Below are the code and all the weights of a small trained network. Each question names an input and a class and asks about switching units off, where a switched-off unit gives its printed mean instead of its output.

import numpy as np


def w(rows, s, z=0):
    codes = np.array(rows[::2]) - 128.0
    scale = np.full(codes.shape[1], s)
    scale[-1] = z or s
    return codes * scale


def norm(h):
    return h / np.sqrt((h * h).mean(-1, keepdims=True) + 1e-5)


def f(y):
    return np.maximum(y, 0)


def log_softmax(a):
    a = a - a.max(-1, keepdims=True)
    return a - np.log(np.exp(a).sum(-1, keepdims=True))


def net(x, mask):
    res = np.array(x, float).reshape(1, 7) / 4 @ E
    u = 0
    for l in range(2):
        y = f(norm(res) @ A[l][:, :-1].T + A[l][:, -1])
        res = res + np.where(mask[u : u + 7], y, B[l][:, -1]) @ B[l][:, :-1]
        u += 7
    return log_softmax(norm(res)[-1] @ U[:, :-1].T + U[:, -1])


A, B = {}, {}
E = w([
[121,130,130,128,133,123,133,117,128,131,132],'x0',
[34,181,39,40,99,252,119,68,147,92,150],'x1',
[123,127,32,202,126,125,119,86,158,119,20],'x2',
[110,79,45,67,29,104,230,63,85,86,175],'x3',
[132,130,131,124,128,126,124,127,126,118,124],'x4',
[129,131,112,124,133,115,112,132,111,131,131],'x5',
[130,130,119,120,130,117,112,126,114,122,125],'x6',
],0.0031)
A[0] = w([
[17,181,131,94,143,246,66,139,163,107,175,141],'L0N0',
[162,71,160,12,79,102,199,134,29,130,254,49],'L0N1',
[224,138,230,234,181,21,80,232,89,176,78,175],'L0N2',
[72,223,73,165,127,176,116,93,131,66,60,78],'L0N3',
[205,148,209,47,136,103,162,182,39,169,218,79],'L0N4',
[103,152,223,78,174,172,93,194,95,154,233,93],'L0N5',
[177,56,91,223,98,18,197,108,78,111,143,252],'L0N6',
],0.0032,0.0017)
B[0] = w([
[207,144,156,81,162,107,146,150,60,178,98,219],'L0N0',
[45,77,207,208,122,76,101,177,196,71,166,202],'L0N1',
[3,71,65,85,93,160,143,71,111,94,175,254],'L0N2',
[135,67,101,187,169,162,55,111,165,184,209,190],'L0N3',
[78,146,212,160,108,120,90,147,199,79,197,185],'L0N4',
[250,156,103,51,56,109,217,145,80,114,99,189],'L0N5',
[160,237,199,123,84,85,177,196,103,83,62,211],'L0N6',
],0.0041,0.0059)
A[1] = w([
[23,84,25,70,79,150,158,27,57,127,94,99],'L1N0',
[60,73,179,28,104,84,143,134,87,112,207,2],'L1N1',
[78,66,188,52,105,116,185,120,103,82,214,75],'L1N2',
[178,136,66,95,80,156,157,94,123,139,187,111],'L1N3',
[74,113,153,58,146,142,83,148,110,135,160,141],'L1N4',
[36,105,147,189,171,89,125,160,144,88,47,22],'L1N5',
[254,220,151,59,121,83,206,137,58,146,31,17],'L1N6',
],0.0039,0.00081)
B[1] = w([
[119,137,226,163,109,73,145,182,166,93,160,226],'L1N0',
[170,148,59,130,194,176,119,81,135,176,77,244],'L1N1',
[124,118,41,160,169,179,55,94,129,175,79,254],'L1N2',
[94,82,169,145,134,101,104,139,134,110,120,171],'L1N3',
[162,137,87,107,141,135,180,95,90,191,80,188],'L1N4',
[133,129,200,89,72,126,157,146,163,83,219,196],'L1N5',
[248,207,101,35,109,86,169,186,3,147,77,193],'L1N6',
],0.0056,0.0052)
U = w([
[102,96,40,142,225,224,55,74,145,224,134,3],'0',
[42,99,224,212,69,61,120,188,190,50,178,165],'1',
[254,190,132,71,95,84,176,194,11,135,90,187],'2',
],0.0061,0.00045)

Each question gives the input, the list of numbers given to net, and the class t.
The units are the neurons (one row each of A and B). Each row of codes is followed by its name. A weight is (code - 128) times the scale printed after its matrix; where a second scale follows, it is the last column's (A, B and U).
mask holds one flag per neuron, layer by layer. A switched-off neuron (its flag False) gives its mean, the last column of its row in B, instead of its output. The means were averaged over made-up inputs and are rounded, as every weight is.
A unit's drop is (log p(t) with every unit on - log p(t) with that unit switched off) / (log p(t) with every unit on - log p(t) with every unit switched off).
The circuit of an input: a set's keep is (log p(t) with only the set's units on - log p(t) with every unit switched off) / (log p(t) with every unit on - log p(t) with every unit switched off). Starting from the 12 units with the biggest drops (on a tie, the unit counted first), units are removed one at a time, each time the one whose removal leaves the highest keep (on an exact tie, the one counted first), for as long as the keep stays at least 0.8.
circuit, biggest first: the units of the circuit, biggest drop first
most important unit: the unit with the biggest drop
top k neurons: the k neurons with the biggest drops, biggest first
top k neurons in layer l: the k neurons of layer l with the biggest drops, biggest first
drop when u is switched off: that unit's drop, to one decimal
input [-4,-8,-7,2,-7,5,-1], class 1: most important unit -> L0N1
input [-4,8,-6,-2,2,6,-5], class 2: top 3 neurons -> [L0N0 L0N5 L0N2]
input [-8,-5,-4,0,6,6,-5], class 0: top 4 neurons -> [L0N2 L1N2 L1N1 L1N0]
input [4,8,-1,-2,-5,-4,2], class 2: top 4 neurons in layer 0 -> [L0N0 L0N2 L0N1 L0N4]
input [-1,-1,-7,-6,1,0,-6], class 0: circuit, biggest first -> [L0N2 L1N2]
input [0,1,-5,7,4,8,0], class 0: top 2 neurons -> [L1N2 L1N1]
input [-1,-8,6,-2,6,0,6], class 1: top 3 neurons -> [L0N2 L0N0 L0N5]
input [-5,-5,-1,0,6,2,-3], class 0: top 3 neurons -> [L0N2 L1N2 L1N1]
input [2,-3,6,0,-8,-5,-3], class 1: top 3 neurons -> [L0N0 L0N2 L0N5]
input [-3,-2,0,8,-6,-4,7], class 1: top 2 neurons -> [L0N1 L0N0]
input [-5,6,0,-1,6,-1,-2], class 2: top 2 neurons in layer 0 -> [L0N0 L0N2]
input [7,0,-1,5,8,-2,-5], class 1: top 3 neurons in layer 0 -> [L0N1 L0N6 L0N2]
input [-2,8,-7,-2,4,2,-6], class 2: top 2 neurons -> [L0N0 L0N5]
input [-1,-8,-6,-2,5,0,-8], class 0: top 2 neurons -> [L0N2 L1N2]
input [4,-7,-6,2,5,-2,-5], class 1: circuit, biggest first -> [L0N4]
input [-5,-7,3,-1,-8,-5,-7], class 1: top 3 neurons in layer 0 -> [L0N2 L0N0 L0N5]
input [3,5,0,-2,3,0,-8], class 2: top 3 neurons in layer 0 -> [L0N0 L0N2 L0N1]
input [-4,-1,0,7,7,-2,3], class 1: top 4 neurons in layer 0 -> [L0N1 L0N0 L0N5 L0N6]
input [5,-7,-1,-1,1,-1,-5], class 0: top 3 neurons -> [L0N2 L1N2 L1N1]
input [-3,2,-4,-7,-1,-6,-8], class 2: circuit, biggest first -> [L0N5]
input [0,-4,-2,-5,-7,-2,5], class 0: drop when L0N2 is switched off -> 2.2
